[ 51.8  31.3 -39.6 -34.3 -55.3  32.9 -17.8 -12.2  28.5  24.8 -27.9]  tuzes
[ 39.4  23.4 -20.3 -34.2 -55.3  12.2  49.0 -57.0  15.6 -46.8  44.2]  diror
[ 91.5  55.4  42.3 -16.1   1.2 -65.3 -38.6 -94.0  -6.3 -80.2 -85.3]  Govo
[-42.6 -29.5   8.1  11.4  -5.3 -23.5 -19.2  -1.5 -29.6 -14.6 -16.0]  fof
[-80.2 -38.6  91.4  -6.3 -16.1  42.3  55.4 -94.0 -65.3 -85.3   1.2]  Pozul
order: [-65.3 -85.3   1.2 -80.2 -38.6  91.4  -6.3 -16.1  42.3  55.4 -94.0] : Pozul
rest: [-34.2 -55.3] : [ 12.2  49.0 -57.0  15.6 -46.8  44.2]

[-88.6 -28.6 -88.6 -35.8] = zup
[ -9.6 -83.5  -9.6  -5.7] = tiv
[ -9.6 -83.6  -9.6 -35.8] = ropas
rest: [-28.6 -88.6] : [-35.8]
order: [-88.6 -35.8 -88.6 -28.6] : zup
rest: [-83.6  -9.6] : [-35.8]
rest: [-88.6 -28.6] : [-88.6 -35.8]
rest: [-83.5  -9.6] : [-5.7]
rest: [ -9.6 -83.5  -9.6] : [-5.7]

[-22.7 -26.8 -15.7 -14.7 -14.3  30.8 -29.4 -74.9 -22.7] -> femu
[-22.7 -26.9 -13.7 -14.3 -15.7 -14.7 -17.5 -34.8  27.4] -> selog
[ 20.0  24.7 -22.8   9.9  23.1  30.7 -29.4 -74.9 -39.8] -> tupif
[  0.5  22.4  20.1 -12.8 -33.5  -8.0   9.6  10.9 -20.7] -> fudil
order: [-15.7 -14.7 -22.7 -26.8  30.8 -14.3 -29.4 -74.9 -22.7] : femu
rest: [-22.7 -26.9] : [-13.7 -14.3 -15.7 -14.7 -17.5 -34.8  27.4]
rest: [ 30.7 -29.4 -74.9] : [-39.8]
find: [  0.6  22.4  20.2 -12.8 -33.5  -7.9   9.7  10.9 -20.7] : fudil

[-33.9   0.1  39.0  42.1 -27.7  52.6 -36.5 -11.3 -22.9  29.4   4.7 -12.1
 -42.8   2.2  -9.0 -67.1  -1.5   5.5  45.1 -37.4] -> Lani
[-19.9  -1.4  39.0  55.8 -16.4  52.6 -36.5 -11.4 -22.9  13.9 -28.4 -28.8
 -58.7   8.0 -21.1 -83.0 -22.4   0.2  38.8 -57.4] -> zosu
[ 43.1  -4.8  16.0  66.3  39.9   4.1  25.2 -73.9  31.6 -29.9 -77.2 -53.7
 -35.2  33.8 -22.9 -39.3 -34.0 -10.0  -7.2 -61.3] -> kef
order: [-37.4  45.1   5.5  -1.5 -67.1  -9.0   2.2 -42.8 -12.1   4.7  29.4 -22.9
 -11.3 -36.5  52.6 -27.7  42.1  39.0   0.1 -33.9] : Lani
rest: [ 52.6 -36.5 -11.4 -22.9] : [ 13.9 -28.4 -28.8 -58.7   8.0 -21.1 -83.0 -22.4   0.2  38.8 -57.4]
find: [ 43.0  -4.8  16.0  66.5  39.9   4.1  25.0 -73.9  31.4 -30.0 -77.1 -53.8
 -35.0  33.7 -22.9 -39.2 -34.2 -10.1  -7.2 -61.2] : kef
find: [-19.8  -1.6  38.9  55.7 -16.3  52.5 -36.5 -11.4 -23.0  13.8 -28.3 -28.9
 -58.6   8.0 -21.0 -83.0 -22.4   0.2  38.7 -57.5] : zosu

[ 20.9 -70.9  71.7  63.6  15.1  -6.1 -25.1 -14.3  59.7  -3.4  19.6 -48.6
  -3.8  -8.9 -59.7 -65.9 -53.7 -74.2 -36.9  49.0 -27.9  35.9 -76.9 -25.3
 -51.9 -41.2  20.1 -19.4   8.8 -16.1  71.8  57.4 -63.7   6.1  26.0   9.1
  30.0 -52.4 -62.9  -9.8  63.2  76.7 -35.4  44.1  -3.2  29.1  -7.7  -4.7
 -16.8  29.9  49.2 -18.6  32.3  63.9   9.2 -46.1 -26.0  50.1  22.8 -25.8
  49.6] : zek
[-14.7  46.3 -37.7  40.3  30.4 -29.7  42.6  24.7   4.2  63.4  11.2  37.8
 -52.4  70.9 -45.3  20.6  71.5 -67.8 -23.6  29.2  67.1  25.2 -62.3 -64.0
  12.3  58.4  77.0  75.9  -2.6 -77.2  15.9  10.5 -46.4  65.7 -44.5 -40.6
  10.0  25.4 -57.6 -48.8  73.8  33.3  42.3  11.4 -62.2  21.0  33.5  16.9
   3.3 -46.4  20.9   8.4 -10.0  49.8 -72.5  32.4 -49.1 -36.7 -36.9 -41.9
 -47.6] : vadud
[ 20.9  75.9  12.3 -41.9  63.4  29.2  25.2  -2.6 -10.0  30.3  20.6  46.3
  70.9 -37.7  21.0 -44.5  33.5  10.0  33.3  73.8   4.2 -62.3  77.0 -29.7
 -47.6 -52.4 -36.7  42.6 -36.9  32.4  24.7  49.8  25.4 -46.4  16.9  40.3
 -64.0  15.9  67.1  10.5  42.3 -23.6 -62.2  11.4  37.8 -46.4 -72.5  11.2
 -57.6 -49.1 -48.8   3.3   8.4 -40.6  65.7  58.4 -45.3 -67.8 -14.7  71.5
 -77.2] : sikun
order: [ 49.6 -25.8  22.8  50.1 -26.0 -46.1   9.2  63.9  32.3 -18.6  49.2  29.9
 -16.8  -4.7  -7.7  29.1  -3.2  44.1 -35.4  76.7  63.2  -9.8 -62.9 -52.4
  30.0   9.1  26.0   6.1 -63.7  57.4  71.8 -16.1   8.8 -19.4  20.1 -41.2
 -51.9 -25.3 -76.9  35.9 -27.9  49.0 -36.9 -74.2 -53.7 -65.9 -59.7  -8.9
  -3.8 -48.6  19.6  -3.4  59.7 -14.3 -25.1  -6.1  15.1  63.6  71.7 -70.9
  20.9] : zek
order: [ 29.2 -64.0 -77.2   3.3  -2.6  67.1  65.7  77.0  71.5  16.9  40.3  15.9
  33.3 -62.2 -46.4 -62.3  73.8  11.4 -57.6  25.2  21.0 -41.9  75.9   4.2
  37.8  46.3 -36.9  25.4  33.5  42.6  11.2 -40.6  70.9 -36.7  30.4 -29.7
 -48.8 -44.5 -46.4 -47.6 -52.4 -23.6  12.3 -67.8  20.6 -37.7 -45.3 -14.7
  58.4 -72.5  42.3 -10.0  10.5  10.0  49.8 -49.1  20.9  32.4  24.7  63.4
   8.4] : vadud
find: [-14.7  46.4 -37.7  40.4  30.4 -29.7  42.6  24.7   4.2  63.4  11.2  37.8
 -52.5  70.9 -45.3  20.5  71.5 -67.9 -23.6  29.2  67.1  25.3 -62.3 -63.8
  12.3  58.4  76.9  75.9  -2.6 -77.2  16.0  10.4 -46.4  65.7 -44.5 -40.6
  10.0  25.4 -57.6 -48.9  73.8  33.3  42.4  11.4 -62.2  21.0  33.5  16.9
   3.3 -46.5  20.9   8.3 -10.0  49.8 -72.5  32.5 -49.0 -36.7 -37.0 -41.9
 -47.7] : vadud
order: [ 32.4 -49.1 -36.7 -36.9 -41.9 -47.6 -14.7  46.3 -37.7  40.3  30.4 -29.7
  42.6  24.7   4.2  63.4  11.2  37.8 -52.4  70.9 -45.3  20.6  71.5 -67.8
 -23.6  29.2  67.1  25.2 -62.3 -64.0  12.3  58.4  77.0  75.9  -2.6 -77.2
  15.9  10.5 -46.4  65.7 -44.5 -40.6  10.0  25.4 -57.6 -48.8  73.8  33.3
  42.3  11.4 -62.2  21.0  33.5  16.9   3.3 -46.4  20.9   8.4 -10.0  49.8
 -72.5] : vadud

[-45.6  20.4 -15.9  77.3] = vorir
[ 32.7 -49.6  -5.4   3.2] = Nar
[ 82.9 -50.5 -10.1  18.1] = piniv
[  1.4  -1.5 -72.2  -0.6] = nadi
[ 32.7 -49.7 -15.9  20.4] = Fito
[  1.4  -1.5 -72.2 -24.3] = metor
[ -8.7 -23.9 -50.6  29.8] = dafat
[ 65.6 -37.9  -2.7  15.3] = Mazok
find: [ 65.6 -37.8  -2.9  15.3] : Mazok
order: [-49.6  -5.4   3.2  32.7] : Nar
order: [-50.6 -23.9  -8.7  29.8] : dafat
find: [  1.4  -1.4 -72.4 -24.2] : metor
order: [ 20.4 -15.9 -49.7  32.7] : Fito
rest: [ 32.7 -49.6] : [-5.4  3.2]

[ 20.8   7.2  16.0   5.9 -56.7 -10.5 -17.0 -10.5   9.4] = Muma
[  9.4  16.0   7.2  20.8 -10.5 -10.6   5.9 -56.7 -17.0] = sud
[  9.4  16.0   7.2  20.8 -10.4 -10.6   5.9 -56.7 -17.2] = tofa
rest: [-56.7 -10.5] : [-17.0 -10.5   9.4]
rest: [ 20.8 -10.4 -10.6] : [  5.9 -56.7 -17.2]
find: [  9.4  16.0   7.2  20.8 -10.4 -10.6   5.9 -56.7 -17.2] : tofa
order: [-56.7 -17.0 -10.6 -10.5   5.9   7.2   9.4  16.0  20.8] : sud

[ 12.4  -0.2 -37.5  -2.1  25.7  -1.2  32.0  32.7  36.0  -1.0   0.3  37.6
  40.4 -28.8  31.3   4.2 -47.9 -56.7  32.8 -30.5  37.1  27.7  16.4 -19.6
  15.3   4.7  14.3 -12.9  30.1  -1.8  29.5  16.1  40.2 -49.4  -0.5   3.1] -> Riz
[ 12.4  -0.2 -37.5  -2.1  25.7  -1.2  32.0  32.7  36.0  -1.0   0.3  37.6
  40.4 -62.4  31.3   4.2 -47.9 -56.7  32.8 -30.5  37.1  27.7  16.4 -19.6
  15.3   4.7  14.3 -12.9  30.1  -1.8  29.5  16.1  40.2 -49.4  -0.5   3.1] -> tise
[ 12.4  -0.2 -37.5  -2.1  25.7  -1.2  32.0  32.7  36.0  -1.0   0.3  37.6
  40.4 -62.4  31.4   4.2 -47.9 -56.7  32.8 -30.5  37.1  27.7   7.8   2.2
   3.9 -46.5 -11.0  45.8  -1.4  -1.8  29.4   0.5   2.4 -43.7 -19.3 -13.0] -> nipa
find: [ 12.4  -0.2 -37.5  -2.1  25.7  -1.2  32.0  32.6  35.9  -1.1   0.4  37.5
  40.4 -28.8  31.3   4.2 -47.9 -56.6  32.8 -30.6  37.0  27.7  16.4 -19.7
  15.3   4.7  14.3 -12.9  30.1  -1.8  29.6  16.1  40.2 -49.4  -0.5   3.1] : Riz
order: [ 36.0  27.7 -47.9  40.4 -49.4  32.7 -56.7  29.5  31.3  -1.0  16.1  25.7
  -0.5  -0.2  32.8 -12.9  14.3   4.7  37.6 -62.4  12.4  16.4  37.1   0.3
  40.2  -1.2  32.0  30.1 -37.5  15.3 -30.5   4.2  -2.1   3.1 -19.6  -1.8] : tise
rest: [ 40.4 -62.4  31.3] : [  4.2 -47.9 -56.7  32.8 -30.5  37.1  27.7  16.4 -19.6  15.3   4.7  14.3
 -12.9  30.1  -1.8  29.5  16.1  40.2 -49.4  -0.5   3.1]
find: [ 12.4  -0.2 -37.6  -2.2  25.7  -1.1  31.9  32.6  36.0  -1.1   0.3  37.6
  40.3 -62.3  31.5   4.2 -47.9 -56.6  32.7 -30.5  37.1  27.7   7.9   2.2
   3.9 -46.5 -11.0  45.8  -1.4  -2.0  29.3   0.6   2.5 -43.7 -19.2 -12.9] : nipa
find: [ 12.4  -0.2 -37.5  -2.1  25.7  -1.2  31.9  32.7  35.9  -1.1   0.3  37.6
  40.4 -62.5  31.3   4.2 -47.9 -56.8  32.8 -30.5  37.1  27.7  16.3 -19.5
  15.4   4.8  14.4 -12.9  30.2  -1.9  29.6  16.2  40.2 -49.5  -0.5   3.0] : tise
find: [ 12.4  -0.2 -37.5  -2.1  25.7  -1.2  32.0  32.7  36.0  -1.0   0.3  37.6
  40.4 -62.4  31.3   4.2 -47.9 -56.7  32.8 -30.5  37.1  27.7  16.4 -19.6
  15.3   4.7  14.3 -12.9  30.1  -1.8  29.5  16.1  40.2 -49.4  -0.5   3.1] : tise
rest: [-62.4  31.4   4.2 -47.9 -56.7] : [ 32.8 -30.5  37.1  27.7   7.8   2.2   3.9 -46.5 -11.0  45.8  -1.4  -1.8
  29.4   0.5   2.4 -43.7 -19.3 -13.0]

[-11.7  40.8 -11.9  44.5  31.0  18.2 -16.4  18.8 -36.0 -32.8   9.0  32.3
  -1.5   1.2 -22.0 -13.9 -18.1  -4.5 -11.4  -3.8  -2.4  32.7   6.3]  lat
[  2.3  44.1 -21.2  31.5  -2.5 -30.1  19.9  29.8 -31.4   8.6  13.5   2.4
   6.7   6.7  -1.3  34.1 -20.8   9.8  11.7 -12.1   0.2  33.0 -50.3]  kog
[ -5.7  10.7   3.1  29.9  -8.0 -22.5  77.4   9.9 -15.4   6.9  -4.8 -34.5
  -1.0  14.8   4.1  -9.2 -11.1   6.9  10.6  -3.0  12.9  11.9   7.4]  nol
[  5.0  18.9  12.6   1.1  -7.7  -6.2  -5.4 -45.0  -0.3  10.8 -42.3  -0.4
 -41.1 -12.5 -38.3  11.8   2.2  32.8  33.2  -0.3  23.4 -16.8  25.7]  bag
[-13.4  23.1   5.6  36.2  17.5   2.7  32.2 -26.7 -12.2 -28.1 -34.1   1.4
 -29.4  -2.0 -11.5 -23.0 -26.1  -1.8   1.5  -2.5  13.7   2.1  47.9]  zemug
[ -8.6  -1.9  -4.6  24.6   8.1   7.2  35.3  47.9 -20.7  -7.0  37.2 -11.6
  31.8  19.5   9.4 -25.7   3.1 -12.1 -17.7   1.9  -7.5  27.5  -7.1]  nivu
[ -1.4   4.7   9.1  13.8   8.5  33.2 -19.6  31.2 -27.1   4.2  30.1   6.5
  14.1   9.1 -47.2 -28.2  35.8  22.5   3.9   9.9   5.7  19.5  10.7]  Kag
[  1.6  30.3 -12.8  11.4  -6.9 -43.9  27.7 -34.1   4.7  -1.8 -41.4  -2.2
 -30.2 -10.1  22.1  41.0 -45.2  -2.6  14.7 -15.0   6.3  -5.8 -15.0]  Didan
[ -5.7  10.7   3.1  29.9  -8.0 -22.5  77.4   9.9 -15.4   6.9  -4.8 -34.5
  -1.0  14.9   4.1  -9.2 -11.1   6.9  10.6   2.5  12.9  11.9   7.4]  lizu
[ -5.8 -17.7  22.3  -1.9   8.9  34.4  -8.2 -17.6   3.4  -9.4 -10.1  -1.1
 -11.4  -1.1 -30.0 -42.2  23.6   8.8  -0.2  12.0  10.7 -13.6  56.5]  ner
[  8.5  18.2   7.8  11.8 -19.9 -12.8  24.8  13.8 -23.6  36.4   6.1 -22.6
  -3.0   8.9 -42.0  11.1  24.9  44.4  36.2   1.6  20.6  11.6 -13.6]  Leme
find: [-11.7  40.8 -11.9  44.6  31.0  18.2 -16.4  18.8 -36.0 -32.8   9.0  32.3
  -1.5   1.2 -22.0 -13.9 -18.1  -4.5 -11.4  -3.8  -2.3  32.7   6.3] : lat
find: [ -5.8  10.8   3.1  29.9  -8.0 -22.5  77.4  10.0 -15.5   6.9  -4.9 -34.5
  -1.1  14.8   4.0  -9.2 -11.0   7.0  10.6   2.5  12.9  11.8   7.5] : lizu
find: [  5.0  18.9  12.8   1.1  -7.7  -6.1  -5.4 -45.0  -0.5  10.7 -42.3  -0.3
 -41.0 -12.5 -38.2  11.9   2.1  32.8  33.0  -0.4  23.3 -16.6  25.7] : bag
rest: [-1.0 14.9] : [  4.1  -9.2 -11.1   6.9  10.6   2.5  12.9  11.9   7.4]

